Here is a tiny trained network, its code and every weight. The questions are about switching its units off for an input and a class, where a switched-off unit gives its printed mean instead of its output.

import numpy as np


def w(rows, s, z=0):
    codes = np.array(rows[::2]) - 128.0
    scale = np.full(codes.shape[1], s)
    scale[-1] = z or s
    return codes * scale


def norm(h):
    return h / np.sqrt((h * h).mean(-1, keepdims=True) + 1e-5)


def f(y):
    return y / 2 * (1 + np.tanh(0.7978845608 * (y + 0.044715 * y**3)))


def log_softmax(a):
    a = a - a.max(-1, keepdims=True)
    return a - np.log(np.exp(a).sum(-1, keepdims=True))


def net(x, mask):
    res = np.array(x, float).reshape(1, 5) / 4 @ E
    u = 0
    for l in range(2):
        y = f(norm(res) @ A[l][:, :-1].T + A[l][:, -1])
        res = res + np.where(mask[u : u + 10], y, B[l][:, -1]) @ B[l][:, :-1]
        u += 10
    return log_softmax(norm(res)[-1] @ U[:, :-1].T + U[:, -1])


A, B = {}, {}
E = w([
[87,161,16,120,162,143],'x0',
[68,65,190,111,2,141],'x1',
[118,189,184,34,84,156],'x2',
[189,87,120,95,154,65],'x3',
[23,131,224,128,98,111],'x4',
],0.0038)
A[0] = w([
[124,129,160,255,178,129,116],'L0N0',
[105,64,167,118,57,133,74],'L0N1',
[136,126,179,147,104,178,3],'L0N2',
[136,150,104,113,163,113,133],'L0N3',
[100,173,201,98,201,89,51],'L0N4',
[88,70,185,128,70,105,39],'L0N5',
[192,15,62,153,119,88,71],'L0N6',
[117,22,172,114,183,41,45],'L0N7',
[102,176,176,111,207,86,45],'L0N8',
[85,169,114,101,95,148,22],'L0N9',
],0.0078,0.0022)
B[0] = w([
[172,91,3,168,84,95,213],'L0N0',
[63,196,203,131,139,46,251],'L0N1',
[106,188,160,145,104,79,137],'L0N2',
[147,107,175,119,78,124,171],'L0N3',
[171,150,55,116,42,33,185],'L0N4',
[27,185,160,82,98,128,249],'L0N5',
[46,92,163,207,136,112,248],'L0N6',
[129,168,32,108,98,165,207],'L0N7',
[190,112,61,119,86,58,177],'L0N8',
[149,82,78,181,138,144,157],'L0N9',
],0.0064,0.003)
A[1] = w([
[191,117,118,123,184,156,151],'L1N0',
[153,1,87,167,180,104,107],'L1N1',
[116,185,120,177,104,193,228],'L1N2',
[97,122,64,151,150,223,38],'L1N3',
[119,121,204,87,83,112,51],'L1N4',
[114,138,82,62,155,99,140],'L1N5',
[115,106,123,104,61,78,40],'L1N6',
[94,124,146,119,103,109,3],'L1N7',
[88,125,112,193,176,80,16],'L1N8',
[61,96,89,186,77,102,142],'L1N9',
],0.0089,0.0018)
B[1] = w([
[33,82,219,38,130,128,164],'L1N0',
[100,251,158,229,117,207,232],'L1N1',
[130,29,41,110,40,69,184],'L1N2',
[100,101,141,73,74,238,184],'L1N3',
[107,211,137,200,206,150,190],'L1N4',
[201,132,213,193,131,124,169],'L1N5',
[88,80,122,202,97,110,175],'L1N6',
[89,121,155,116,152,92,150],'L1N7',
[174,86,95,160,169,151,176],'L1N8',
[210,66,178,79,254,109,253],'L1N9',
],0.0058,0.0051)
U = w([
[199,137,175,9,140,156,130],'0',
[90,9,124,151,169,61,110],'1',
[133,110,120,101,123,129,1],'2',
[168,114,100,225,195,218,156],'3',
[94,75,77,63,54,222,133],'4',
[36,191,203,119,109,83,167],'5',
[209,163,58,144,58,51,142],'6',
],0.014,0.0092)

Each question gives the input, the list of numbers given to net, and the class t.
The units are the neurons (one row each of A and B). Each row of codes is followed by its name. A weight is (code - 128) times the scale printed after its matrix; where a second scale follows, it is the last column's (A, B and U).
mask holds one flag per neuron, layer by layer. A switched-off neuron (its flag False) gives its mean, the last column of its row in B, instead of its output. The means were averaged over made-up inputs and are rounded, as every weight is.
A unit's drop is (log p(t) with every unit on - log p(t) with that unit switched off) / (log p(t) with every unit on - log p(t) with every unit switched off).
The circuit of an input: a set's keep is (log p(t) with only the set's units on - log p(t) with every unit switched off) / (log p(t) with every unit on - log p(t) with every unit switched off). Starting from the 12 units with the biggest drops (on a tie, the unit counted first), units are removed one at a time, each time the one whose removal leaves the highest keep (on an exact tie, the one counted first), for as long as the keep stays at least 0.8.
units of the circuit, in order: the units of the circuit, biggest drop first
unit that matters most: the unit with the biggest drop
top k neurons: the k neurons with the biggest drops, biggest first
k most important neurons of layer l: the k neurons of layer l with the biggest drops, biggest first
drop when u is switched off: that unit's drop, to one decimal
input [-3,-2,5,7,6], class 6: units of the circuit, in order -> [L0N4]
input [-8,-2,-4,3,5], class 6: units of the circuit, in order -> [L0N7; L0N0]
input [3,6,-1,0,-8], class 3: units of the circuit, in order -> [L1N1; L0N5]
input [-6,-5,8,8,8], class 6: units of the circuit, in order -> [L0N4; L0N8]
input [5,0,0,5,-2], class 3: top 2 neurons -> [L0N6; L1N1]
input [4,1,0,7,-8], class 3: units of the circuit, in order -> [L0N6; L1N1]
input [-3,2,1,-8,-7], class 4: top 2 neurons -> [L0N1; L0N4]
input [-8,1,2,-1,-7], class 5: units of the circuit, in order -> [L1N9; L0N0]
input [4,-1,4,5,-5], class 0: top 2 neurons -> [L0N0; L1N0]
input [2,0,4,3,-2], class 0: top 2 neurons -> [L0N6; L0N1]
input [2,0,4,2,-8], class 4: 3 most important neurons of layer 0 -> [L0N1; L0N4; L0N8]
input [5,0,8,-1,0], class 4: 2 most important neurons of layer 0 -> [L0N1; L0N9]
input [6,-1,8,-5,4], class 4: 2 most important neurons of layer 0 -> [L0N9; L0N1]
input [7,-2,-2,-8,-8], class 4: unit that matters most -> L1N3
input [-6,-6,5,-6,6], class 6: top 2 neurons -> [L0N4; L0N8]
input [5,2,-7,0,5], class 3: top 2 neurons -> [L1N1; L0N0]
input [-3,-1,-1,7,-6], class 3: top 2 neurons -> [L0N6; L1N1]
input [-1,2,-2,2,-3], class 3: 2 most important neurons of layer 0 -> [L0N5; L0N1]
input [6,-1,-2,2,5], class 3: drop when L0N5 is switched off -> 0.1
input [-8,-4,-7,5,0], class 3: drop when L1N6 is switched off -> 0.0
input [1,-6,4,-4,-6], class 0: unit that matters most -> L0N6
input [8,4,-8,2,4], class 3: drop when L1N1 is switched off -> 0.3
input [6,-1,-5,-6,7], class 3: 2 most important neurons of layer 1 -> [L1N9; L1N1]
